Here is a tiny trained network, its code and every weight. The questions are about switching its units off for an input and a target symbol, where a switched-off unit gives its printed mean instead of its output.

import numpy as np


def w(rows, s, z=0):
    codes = np.array(rows[::2]) - 128.0
    scale = np.full(codes.shape[1], s)
    scale[-1] = z or s
    return codes * scale


def norm(h):
    return h / np.sqrt((h * h).mean(-1, keepdims=True) + 1e-5)


def softmax(a):
    e = np.exp(a - a.max(-1, keepdims=True))
    return e / e.sum(-1, keepdims=True)


def log_softmax(a):
    a = a - a.max(-1, keepdims=True)
    return a - np.log(np.exp(a).sum(-1, keepdims=True))


def net(x, mask):
    ids = ['βγδζηξπτψ'.index(c) for c in x.split()]
    T = len(ids)
    res = E[ids] + P[:T]
    u = 0
    for l in range(3):
        r = norm(res)
        for j in range(2):
            rows = slice(3 * j, 3 * j + 3)
            q, k, v = (r @ M[l][rows].T for M in (Q, K, V))
            z = softmax(np.where(np.tri(T) > 0, q @ k.T / 3**0.5, -1e9)) @ v
            o = O[l][rows]
            res = res + np.where(mask[u + j], z, o[:, -1]) @ o[:, :-1]
        u += 2
    return log_softmax(norm(res)[-1] @ U[:, :-1].T + U[:, -1])


Q, K, V, O = {}, {}, {}, {}
E = w([
[81,129,144,157,140,122,93,63,150,174],'β',
[131,58,147,177,157,149,108,118,62,178],'γ',
[152,144,121,142,155,121,142,122,59,146],'δ',
[4,119,87,181,128,131,96,173,148,123],'ζ',
[40,157,164,170,184,159,60,193,178,118],'η',
[86,126,115,84,69,130,46,135,149,103],'ξ',
[44,154,149,56,144,150,160,80,76,96],'π',
[107,110,150,125,153,122,66,129,137,187],'τ',
[79,153,121,166,107,168,166,112,153,179],'ψ',
],0.014)
P = w([
[113,167,146,25,69,86,153,145,155,90],'0',
[107,132,186,192,89,148,101,126,148,93],'1',
[140,127,115,139,242,71,248,82,133,135],'2',
[21,193,92,220,124,114,118,137,26,156],'3',
[94,76,129,110,237,243,3,102,232,122],'4',
[39,182,119,192,123,130,148,147,35,111],'5',
],0.014)
Q[0] = w([
[217,58,76,131,139,160,152,98,220,131],'L0H1',
[93,84,143,115,166,200,1,100,151,160],'L0H1',
[128,75,163,118,51,96,93,153,112,162],'L0H1',
[67,121,159,131,171,152,81,152,155,114],'L0H2',
[158,77,95,88,156,221,117,121,175,124],'L0H2',
[94,136,164,117,109,158,127,133,68,127],'L0H2',
],0.0099)
K[0] = w([
[122,47,254,131,176,155,129,106,127,173],'L0H1',
[168,165,147,142,129,171,96,132,90,36],'L0H1',
[125,181,45,248,148,164,156,142,142,185],'L0H1',
[128,137,184,145,99,191,140,134,110,109],'L0H2',
[144,148,103,192,160,183,131,20,98,64],'L0H2',
[126,119,196,128,96,31,181,98,111,131],'L0H2',
],0.0087)
V[0] = w([
[82,167,133,118,141,146,134,88,168,18],'L0H1',
[106,219,116,254,143,121,184,92,143,71],'L0H1',
[134,235,177,150,123,141,110,94,100,104],'L0H1',
[166,148,86,145,120,49,123,200,88,144],'L0H2',
[111,100,237,177,29,124,104,132,125,50],'L0H2',
[82,54,173,172,72,127,149,142,28,156],'L0H2',
],0.007)
O[0] = w([
[202,85,169,140,143,107,142,32,97,146,168],'L0H1',
[140,237,121,143,97,139,113,13,81,115,83],'L0H1',
[163,166,99,206,164,181,74,70,71,142,180],'L0H1',
[92,202,233,139,124,98,168,86,152,31,78],'L0H2',
[156,163,29,155,191,173,233,142,3,156,253],'L0H2',
[159,161,76,126,158,80,133,134,157,106,209],'L0H2',
],0.0074,0.006)
Q[1] = w([
[67,63,152,127,216,188,58,88,180,143],'L1H1',
[72,125,118,228,169,39,180,136,27,124],'L1H1',
[49,89,138,134,111,143,159,72,58,114],'L1H1',
[152,164,196,112,125,91,166,159,165,68],'L1H2',
[148,82,84,139,200,55,203,112,198,150],'L1H2',
[82,41,176,70,148,254,14,128,182,142],'L1H2',
],0.0083)
K[1] = w([
[161,123,99,203,101,191,132,124,101,37],'L1H1',
[210,90,126,116,51,11,162,188,183,99],'L1H1',
[89,144,130,120,23,114,200,83,97,131],'L1H1',
[115,112,70,117,168,21,147,31,167,232],'L1H2',
[231,124,115,27,17,110,114,135,188,127],'L1H2',
[170,91,178,254,83,221,148,50,193,55],'L1H2',
],0.008)
V[1] = w([
[91,118,157,107,255,164,72,116,160,148],'L1H1',
[197,140,152,98,169,119,121,182,143,171],'L1H1',
[43,192,174,115,180,52,155,167,85,118],'L1H1',
[120,216,117,136,50,193,215,38,150,175],'L1H2',
[151,92,170,94,177,54,72,70,136,136],'L1H2',
[173,232,157,125,87,145,197,207,109,66],'L1H2',
],0.0094)
O[1] = w([
[86,58,135,113,31,113,190,66,111,93,140],'L1H1',
[204,144,95,141,83,230,189,60,170,61,192],'L1H1',
[70,146,130,245,146,124,124,127,199,54,255],'L1H1',
[192,101,125,187,53,94,172,147,99,127,32],'L1H2',
[167,129,51,108,162,78,34,130,162,2,33],'L1H2',
[187,185,169,63,95,138,212,43,100,145,75],'L1H2',
],0.0088,0.005)
Q[2] = w([
[136,64,145,103,68,81,99,149,161,122],'L2H1',
[92,138,154,204,43,99,125,135,40,78],'L2H1',
[150,148,196,131,119,169,123,95,175,85],'L2H1',
[147,109,90,118,160,135,179,90,252,132],'L2H2',
[135,172,163,163,72,156,144,148,125,145],'L2H2',
[106,110,103,77,130,211,64,135,113,157],'L2H2',
],0.012)
K[2] = w([
[145,174,117,109,104,168,54,68,190,133],'L2H1',
[149,140,136,142,2,86,135,126,114,29],'L2H1',
[141,166,110,136,141,128,157,49,123,139],'L2H1',
[90,51,113,82,158,124,82,95,148,49],'L2H2',
[169,139,129,128,136,106,203,83,123,168],'L2H2',
[158,110,142,153,193,223,92,91,129,180],'L2H2',
],0.012)
V[2] = w([
[16,129,142,151,95,97,129,173,144,108],'L2H1',
[156,92,74,141,157,79,92,163,163,229],'L2H1',
[165,108,109,16,142,61,90,163,190,83],'L2H1',
[181,178,196,2,96,85,102,148,149,171],'L2H2',
[158,126,88,39,128,107,179,132,62,119],'L2H2',
[78,115,179,96,27,178,115,69,167,97],'L2H2',
],0.0092)
O[2] = w([
[142,136,191,112,163,40,103,43,106,158,169],'L2H1',
[141,194,199,171,107,139,181,143,89,108,140],'L2H1',
[98,167,94,181,147,68,181,142,47,95,91],'L2H1',
[93,137,128,199,178,172,77,169,51,172,7],'L2H2',
[113,101,99,67,175,140,102,40,126,255,95],'L2H2',
[158,98,203,166,86,218,109,102,73,131,96],'L2H2',
],0.0098,0.011)
U = w([
[172,214,118,149,154,139,126,84,123,67,137],'β',
[42,45,150,212,163,157,77,155,121,48,118],'γ',
[157,63,56,182,87,43,163,181,137,74,119],'δ',
[131,103,172,167,55,98,220,166,71,177,188],'ζ',
[100,129,129,67,157,121,205,194,209,147,63],'η',
[115,136,255,169,137,29,125,143,171,157,73],'ξ',
[148,54,98,131,158,62,86,60,121,166,77],'π',
[125,132,159,138,154,163,57,189,63,151,252],'τ',
[130,55,186,131,43,139,165,111,147,96,186],'ψ',
],0.0074,0.0034)

Each question gives the input, a string of symbols that net reads in full, and the target symbol t.
The units are the heads (3 rows each of Q, K, V and O). Each row of codes is followed by its name. A weight is (code - 128) times the scale printed after its matrix; where a second scale follows, it is the last column's (O and U).
mask holds one flag per head, layer by layer. A switched-off head (its flag False) gives its mean, the last column of its rows in O, instead of its output. The means were averaged over made-up inputs and are rounded, as every weight is.
A unit's drop is (log p(t) with every unit on - log p(t) with that unit switched off) / (log p(t) with every unit on - log p(t) with every unit switched off).
The circuit of an input: a set's keep is (log p(t) with only the set's units on - log p(t) with every unit switched off) / (log p(t) with every unit on - log p(t) with every unit switched off). Starting from all 6 units, units are removed one at a time, each time the one whose removal leaves the highest keep (on an exact tie, the one counted first), for as long as the keep stays at least 0.8.
circuit, biggest first: the units of the circuit, biggest drop first
unit that matters most: the unit with the biggest drop
which heads matter: for each layer, one digit per head in row order, 1 if its drop is at least 0.15 and else 0, layers parted by /
input τ γ β ζ, target ψ: unit that matters most : L0H1
input β γ π, target δ: which heads matter : 10 / 01 / 00
input ψ π ξ γ ζ, target π: circuit, biggest first : L0H1; L1H1
input γ γ β δ τ, target η: circuit, biggest first : L0H2; L1H1; L2H2; L2H1
input γ τ ξ γ π ζ, target β: circuit, biggest first : L0H1; L0H2
input ζ π η γ, target ξ: circuit, biggest first : L1H1; L2H1
input ζ π τ β γ, target π: circuit, biggest first : L0H1; L1H1; L0H2; L2H2
input γ γ δ η, target β: circuit, biggest first : L0H1; L0H2
input γ γ τ γ ζ, target η: which heads matter : 01 / 11 / 01
input β δ γ, target δ: which heads matter : 10 / 01 / 00
input β ξ ζ β, target ζ: circuit, biggest first : L0H2; L1H2
input ξ β τ, target τ: which heads matter : 01 / 00 / 01
input δ γ γ γ ζ τ, target γ: circuit, biggest first : L0H2; L1H2; L2H1
input π δ ψ γ γ β, target δ: circuit, biggest first : L1H2; L0H1; L0H2; L2H2
input δ τ τ π, target γ: which heads matter : 01 / 11 / 10
input η δ γ η, target π: unit that matters most : L1H1
input ψ τ τ π γ γ, target τ: which heads matter : 00 / 10 / 00
input π γ γ τ, target δ: circuit, biggest first : L1H2; L0H1; L2H2
input δ γ γ β, target γ: circuit, biggest first : L0H2; L1H2; L1H1; L2H1
input ψ γ γ, target ζ: circuit, biggest first : L1H2
input β ψ η, target δ: which heads matter : 00 / 01 / 00
input η η τ, target ψ: which heads matter : 00 / 10 / 01
input ξ τ π, target τ: which heads matter : 01 / 00 / 01
input τ π ζ, target γ: circuit, biggest first : L2H2; L0H2
input η τ ζ ξ τ ζ, target π: which heads matter : 11 / 10 / 10
input π ζ π, target π: which heads matter : 00 / 01 / 01
